Below are the code and all the weights of a small trained network. Each question names an input and a target symbol and asks about switching units off, where a switched-off unit gives its printed mean instead of its output.

import numpy as np


def w(rows, s, z=0):
    codes = np.array(rows[::2]) - 128.0
    scale = np.full(codes.shape[1], s)
    scale[-1] = z or s
    return codes * scale


def norm(h):
    return h / np.sqrt((h * h).mean(-1, keepdims=True) + 1e-5)


def f(y):
    return np.maximum(y, 0)


def softmax(a):
    e = np.exp(a - a.max(-1, keepdims=True))
    return e / e.sum(-1, keepdims=True)


def log_softmax(a):
    a = a - a.max(-1, keepdims=True)
    return a - np.log(np.exp(a).sum(-1, keepdims=True))


def net(x, mask):
    ids = ['ΔΠΩαβγεημσφψ'.index(c) for c in x.split()]
    T = len(ids)
    res = E[ids] + P[:T]
    u = 0
    for l in range(2):
        q, k, v = (norm(res) @ M[l].T for M in (Q, K, V))
        z = softmax(np.where(np.tri(T) > 0, q @ k.T / 2**0.5, -1e9)) @ v
        res = res + np.where(mask[u], z, O[l][:, -1]) @ O[l][:, :-1]
        u += 1
        y = f(norm(res) @ A[l][:, :-1].T + A[l][:, -1])
        res = res + np.where(mask[u : u + 12], y, B[l][:, -1]) @ B[l][:, :-1]
        u += 12
    return log_softmax(norm(res)[-1] @ U[:, :-1].T + U[:, -1])


Q, K, V, O, A, B = {}, {}, {}, {}, {}, {}
E = w([
[181,75,115,144,130,127,145,149,137,133,182],'Δ',
[123,87,114,151,132,132,175,121,138,201,135],'Π',
[151,81,78,178,199,119,111,119,104,132,129],'Ω',
[161,140,116,152,171,144,164,163,96,182,140],'α',
[127,85,149,165,163,137,144,34,111,166,139],'β',
[110,104,95,189,148,177,174,137,143,167,140],'γ',
[135,168,78,138,155,137,198,149,135,160,73],'ε',
[167,135,110,114,192,155,156,136,176,50,94],'η',
[159,165,172,94,109,157,190,148,75,103,157],'μ',
[173,140,167,196,68,132,108,151,112,110,6],'σ',
[128,136,182,106,141,141,95,107,4,128,126],'φ',
[95,157,157,159,198,53,123,144,117,86,143],'ψ',
],0.027)
P = w([
[86,109,34,40,169,111,149,128,104,154,243],'0',
[52,119,60,70,186,120,170,122,89,147,188],'1',
[64,120,80,90,169,115,183,126,104,146,162],'2',
[97,109,101,115,146,104,191,128,108,138,154],'3',
[118,104,122,129,140,102,202,135,115,137,132],'4',
[130,94,146,143,136,110,207,144,119,133,112],'5',
[147,94,168,161,134,114,211,161,121,135,97],'6',
[168,93,182,177,122,116,206,166,122,122,83],'7',
[182,105,203,197,111,135,191,170,135,118,74],'8',
[196,104,218,213,120,152,175,197,125,98,66],'9',
[224,123,247,239,119,187,157,212,126,86,69],'10',
],0.011)
Q[0] = w([
[134,158,65,101,14,47,2,120,204,211,103],'L0H0',
[22,241,161,67,135,100,34,117,180,91,142],'L0H0',
],0.0068)
K[0] = w([
[93,91,50,1,185,140,179,84,133,205,205],'L0H0',
[109,162,2,81,141,130,96,100,116,152,223],'L0H0',
],0.0085)
V[0] = w([
[50,138,127,250,107,3,102,143,140,151,146],'L0H0',
[171,73,68,253,127,220,157,111,114,231,121],'L0H0',
],0.0065)
O[0] = w([
[124,161,183,155,67,25,145,229,199,86,169,4],'L0H0',
[221,251,85,147,34,154,2,49,130,46,248,65],'L0H0',
],0.0086,0.00034)
A[0] = w([
[19,6,138,98,100,135,198,223,189,62,96,50],'L0N0',
[189,97,94,28,125,169,144,183,133,99,96,52],'L0N1',
[60,134,136,130,86,118,135,170,76,126,50,150],'L0N2',
[53,134,190,130,162,57,159,147,152,115,86,115],'L0N3',
[139,52,117,96,107,229,46,49,168,97,162,3],'L0N4',
[137,238,180,36,97,39,89,148,137,109,163,136],'L0N5',
[149,105,51,168,132,219,148,87,67,200,107,50],'L0N6',
[120,148,162,145,113,153,83,221,114,232,228,207],'L0N7',
[107,157,117,91,93,86,10,98,115,124,67,98],'L0N8',
[90,150,179,136,129,127,125,95,74,50,171,74],'L0N9',
[163,122,89,91,107,204,150,248,145,174,159,173],'L0N10',
[156,195,77,68,243,135,177,189,131,150,3,76],'L0N11',
],0.0074,0.0029)
B[0] = w([
[122,142,183,129,155,89,41,125,149,207,146,212],'L0N0',
[128,151,122,144,142,159,123,163,149,161,177,172],'L0N1',
[180,108,80,107,117,183,138,79,118,197,138,181],'L0N2',
[100,124,162,81,137,169,119,183,105,159,109,205],'L0N3',
[80,141,151,151,174,158,126,173,167,156,81,154],'L0N4',
[90,84,68,85,88,187,165,113,84,85,77,172],'L0N5',
[164,72,155,105,126,160,133,113,159,2,122,240],'L0N6',
[108,86,99,167,176,59,97,67,116,88,76,179],'L0N7',
[157,74,83,149,26,165,122,202,180,139,125,137],'L0N8',
[71,123,173,171,100,132,108,162,164,103,173,170],'L0N9',
[101,165,149,160,110,107,151,101,215,102,135,208],'L0N10',
[110,85,138,188,61,125,122,103,137,147,181,254],'L0N11',
],0.01,0.0074)
Q[1] = w([
[148,182,90,155,155,97,77,107,157,187,183],'L1H0',
[85,190,167,1,75,52,58,168,97,239,89],'L1H0',
],0.0091)
K[1] = w([
[84,189,103,210,118,68,196,63,152,127,172],'L1H0',
[28,123,35,89,206,55,146,68,140,121,253],'L1H0',
],0.0072)
V[1] = w([
[125,180,93,90,93,150,255,148,202,128,161],'L1H0',
[140,98,16,173,135,49,103,110,169,141,45],'L1H0',
],0.0088)
O[1] = w([
[85,226,173,139,248,102,145,102,118,72,117,174],'L1H0',
[180,74,193,149,169,197,25,113,198,132,178,3],'L1H0',
],0.013,0.0055)
A[1] = w([
[138,182,146,110,180,101,124,95,162,120,112,114],'L1N0',
[156,82,90,142,129,150,121,111,124,127,95,109],'L1N1',
[71,128,119,121,142,85,161,142,102,110,80,155],'L1N2',
[155,114,104,147,97,90,95,134,90,131,143,97],'L1N3',
[147,145,140,137,142,162,150,112,116,125,96,133],'L1N4',
[126,141,139,140,119,123,118,138,135,111,165,105],'L1N5',
[166,123,141,93,145,133,112,163,110,124,164,62],'L1N6',
[133,127,50,68,53,112,140,146,121,157,72,1],'L1N7',
[100,85,180,116,140,79,150,173,106,250,85,69],'L1N8',
[142,115,159,129,129,123,98,115,168,159,140,145],'L1N9',
[141,160,139,132,118,158,106,122,104,106,142,153],'L1N10',
[127,128,215,117,116,129,155,158,144,155,130,103],'L1N11',
],0.023,0.0063)
B[1] = w([
[155,132,170,103,83,151,159,146,79,177,128,155],'L1N0',
[121,136,170,118,139,129,178,118,149,126,114,164],'L1N1',
[97,132,96,130,112,132,67,193,78,78,75,252],'L1N2',
[107,131,108,113,117,96,179,110,103,157,161,148],'L1N3',
[110,120,107,126,156,129,120,125,127,75,188,178],'L1N4',
[158,140,117,161,116,149,153,130,107,174,117,155],'L1N5',
[161,122,110,117,124,136,139,162,131,110,54,136],'L1N6',
[189,55,138,165,127,220,85,112,95,213,82,147],'L1N7',
[93,138,192,118,188,63,134,213,250,185,142,255],'L1N8',
[107,154,111,92,105,108,107,153,103,97,100,167],'L1N9',
[101,120,129,115,151,75,104,138,153,165,95,166],'L1N10',
[94,115,117,155,154,98,50,132,134,120,107,202],'L1N11',
],0.018)
U = w([
[206,134,113,47,159,200,96,158,166,105,162,118],'Δ',
[126,125,153,54,120,135,44,51,128,122,181,214],'Π',
[201,37,73,73,90,57,112,153,122,103,255,154],'Ω',
[184,130,84,95,235,51,146,44,127,144,67,79],'α',
[61,62,97,143,96,50,177,50,116,162,203,164],'β',
[130,183,16,202,155,117,126,78,160,184,143,135],'γ',
[151,219,217,168,191,133,167,85,68,175,155,101],'ε',
[126,54,191,172,182,178,193,77,171,62,207,149],'η',
[90,142,81,136,152,127,142,137,77,38,93,146],'μ',
[115,114,179,87,54,80,155,76,186,72,75,4],'σ',
[143,36,131,131,87,183,126,111,118,203,66,134],'φ',
[62,137,196,114,158,67,161,172,208,155,104,129],'ψ',
],0.009,0.0042)

Each question gives the input, a string of symbols that net reads in full, and the target symbol t.
The units are the heads (2 rows each of Q, K, V and O) and the neurons (one row each of A and B). Each row of codes is followed by its name. A weight is (code - 128) times the scale printed after its matrix; where a second scale follows, it is the last column's (O, A, B and U).
mask holds one flag per unit, layer by layer, with each layer's heads first. A switched-off unit (its flag False) gives its mean, the last column of its rows in O or B, instead of its output. The means were averaged over made-up inputs and are rounded, as every weight is.
A unit's drop is (log p(t) with every unit on - log p(t) with that unit switched off) / (log p(t) with every unit on - log p(t) with every unit switched off).
The circuit of an input: a set's keep is (log p(t) with only the set's units on - log p(t) with every unit switched off) / (log p(t) with every unit on - log p(t) with every unit switched off). Starting from the 12 units with the biggest drops (on a tie, the unit counted first), units are removed one at a time, each time the one whose removal leaves the highest keep (on an exact tie, the one counted first), for as long as the keep stays at least 0.8.
circuit, biggest first: the units of the circuit, biggest drop first
most important unit: the unit with the biggest drop
top k neurons: the k neurons with the biggest drops, biggest first
k most important neurons of layer l: the k neurons of layer l with the biggest drops, biggest first
drop when u is switched off: that unit's drop, to one decimal
input Ω ψ φ μ Π β Ω, target β: circuit, biggest first -> L1N3, L1N8, L0H0, L1N2
input β Ω ε β ψ α β β, target β: circuit, biggest first -> L0H0, L1N8, L1N2
input Π μ μ Δ μ ψ ψ σ β, target Π: circuit, biggest first -> L1N8, L1H0, L0H0
input φ ψ ψ μ β α σ ψ γ, target η: most important unit -> L1N2
input μ ψ σ β σ, target σ: 2 most important neurons of layer 1 -> L1N8, L1N1
input ψ ε μ η γ α γ, target γ: circuit, biggest first -> L0H0, L1N8, L1N2
input μ Δ φ Δ Ω ε Ω, target ε: circuit, biggest first -> L1H0, L1N0, L1N8, L1N2
input ε Δ μ α β μ ψ φ μ γ γ, target μ: circuit, biggest first -> L0H0, L1N8
input β β Δ ε γ Δ Δ η β α η, target η: 2 most important neurons of layer 1 -> L1N2, L1N8
input μ ψ σ ψ μ β μ μ μ Ω, target α: 2 most important neurons of layer 1 -> L1N8, L1N2
input β γ ε, target ε: circuit, biggest first -> L1H0, L1N0, L1N8
input Π σ φ ψ, target μ: top 2 neurons -> L1N8, L0N0
input η φ η, target φ: circuit, biggest first -> L1H0, L1N7
input μ β ψ η Δ α α, target α: top 3 neurons -> L0N7, L1N8, L1N10
input γ Π Δ ε Δ, target ε: top 2 neurons -> L1N0, L1N8
input η μ μ μ μ Δ β γ η Δ, target η: most important unit -> L0H0
input μ β Π Δ β, target β: top 4 neurons -> L1N8, L1N2, L0N10, L1N3
input μ ψ β Π σ, target φ: 2 most important neurons of layer 0 -> L0N10, L0N6
input ψ μ σ σ Ω ε Π β ε ε α, target ε: top 2 neurons -> L0N7, L1N8
input μ α β σ ε, target γ: 4 most important neurons of layer 1 -> L1N8, L1N2, L1N5, L1N0
input μ β ε, target μ: top 2 neurons -> L0N6, L1N8
input ε μ ψ Ω μ μ μ ε Ω β, target ε: top 3 neurons -> L1N8, L1N2, L1N0
input ε η φ σ η α γ η ψ ψ, target μ: top 2 neurons -> L1N8, L0N3
input ψ γ σ Δ Δ Δ ε, target γ: top 3 neurons -> L1N8, L1N2, L0N11
input ε μ φ ψ μ μ μ γ, target μ: drop when L1N8 is switched off -> 0.1
input η Π β, target η: drop when L1N2 is switched off -> 0.2
input μ Ω Π β η, target η: drop when L1N11 is switched off -> 0.0
input μ μ ψ Π α ψ ψ ψ σ η, target Δ: drop when L1N8 is switched off -> 0.7
